[[149 144]
 [150 145]
 [123 127]
 [139 128]
 [132 106]
 [128 133]
 [115 112]
 [112 107]
 [157 143]]
->
[[157 112 115 128 132 139 123 150 149]
 [143 107 112 133 106 128 127 145 144]]

[[128 130 135 143 150 154 156 154 157 156 156]
 [128 128 128 128 128 129 130 129 134 141 149]
 [128 128 128 130 132 140 148 140 153 155 156]
 [127 128 129 130 132 138 147 138 152 155 156]
 [128 128 129 131 137 145 151 145 155 155 156]
 [128 128 128 128 129 129 131 129 137 144 151]]
->
[[128 128 127 128 128 128]
 [128 128 128 128 128 130]
 [128 129 129 128 128 135]
 [128 131 130 130 128 143]
 [129 137 132 132 128 150]
 [129 145 138 140 129 154]
 [131 151 147 148 130 156]
 [129 145 138 140 129 154]
 [137 155 152 153 134 157]
 [144 155 155 155 141 156]
 [151 156 156 156 149 156]]

[[116 130 131 105]
 [126 137 124  99]
 [110 122 137 107]
 [118 134 128 120]]
->
[[118 110 126 116]
 [134 122 137 130]
 [128 137 124 131]
 [120 107  99 105]]

[[119 112 127 108 127 129 150]
 [117 112 130 109 127 128 151]
 [118 109 133 111 125 126 151]
 [143 120 121 141 122 122 111]
 [119 112 126 108 127 129 150]
 [141 117 127 142 120 120 114]
 [144 120 117 139 123 123 111]
 [117 110 133 111 125 126 151]
 [126 124 107 105 135 138 142]]
->
[[126 117 144 141 119 143 118 117 119]
 [124 110 120 117 112 120 109 112 112]
 [107 133 117 127 126 121 133 130 127]
 [105 111 139 142 108 141 111 109 108]
 [135 125 123 120 127 122 125 127 127]
 [138 126 123 120 129 122 126 128 129]
 [142 151 111 114 150 111 151 151 150]]

[[129 135 138 138 139 113 118]
 [129 135 137 138 139 113 119]
 [134 115 118 131 108 138 156]]
->
[[134 129 129]
 [115 135 135]
 [118 137 138]
 [131 138 138]
 [108 139 139]
 [138 113 113]
 [156 119 118]]

[[137 137 136 129 130 127 138 134 128 132]
 [130 126 130 131 132 124 136 136 132 138]
 [133 131 133 130 131 125 137 135 129 135]
 [134 132 133 130 131 125 137 134 129 135]
 [132 130 133 130 132 125 137 135 130 135]
 [110 105 118 137 142 127 127 137 141 140]
 [125 137 139 129 141 125 138 131 127 116]
 [111 113 125 133 142 123 131 134 135 129]]
->
[[111 125 110 132 134 133 130 137]
 [113 137 105 130 132 131 126 137]
 [125 139 118 133 133 133 130 136]
 [133 129 137 130 130 130 131 129]
 [142 141 142 132 131 131 132 130]
 [123 125 127 125 125 125 124 127]
 [131 138 127 137 137 137 136 138]
 [134 131 137 135 134 135 136 134]
 [135 127 141 130 129 129 132 128]
 [129 116 140 135 135 135 138 132]]
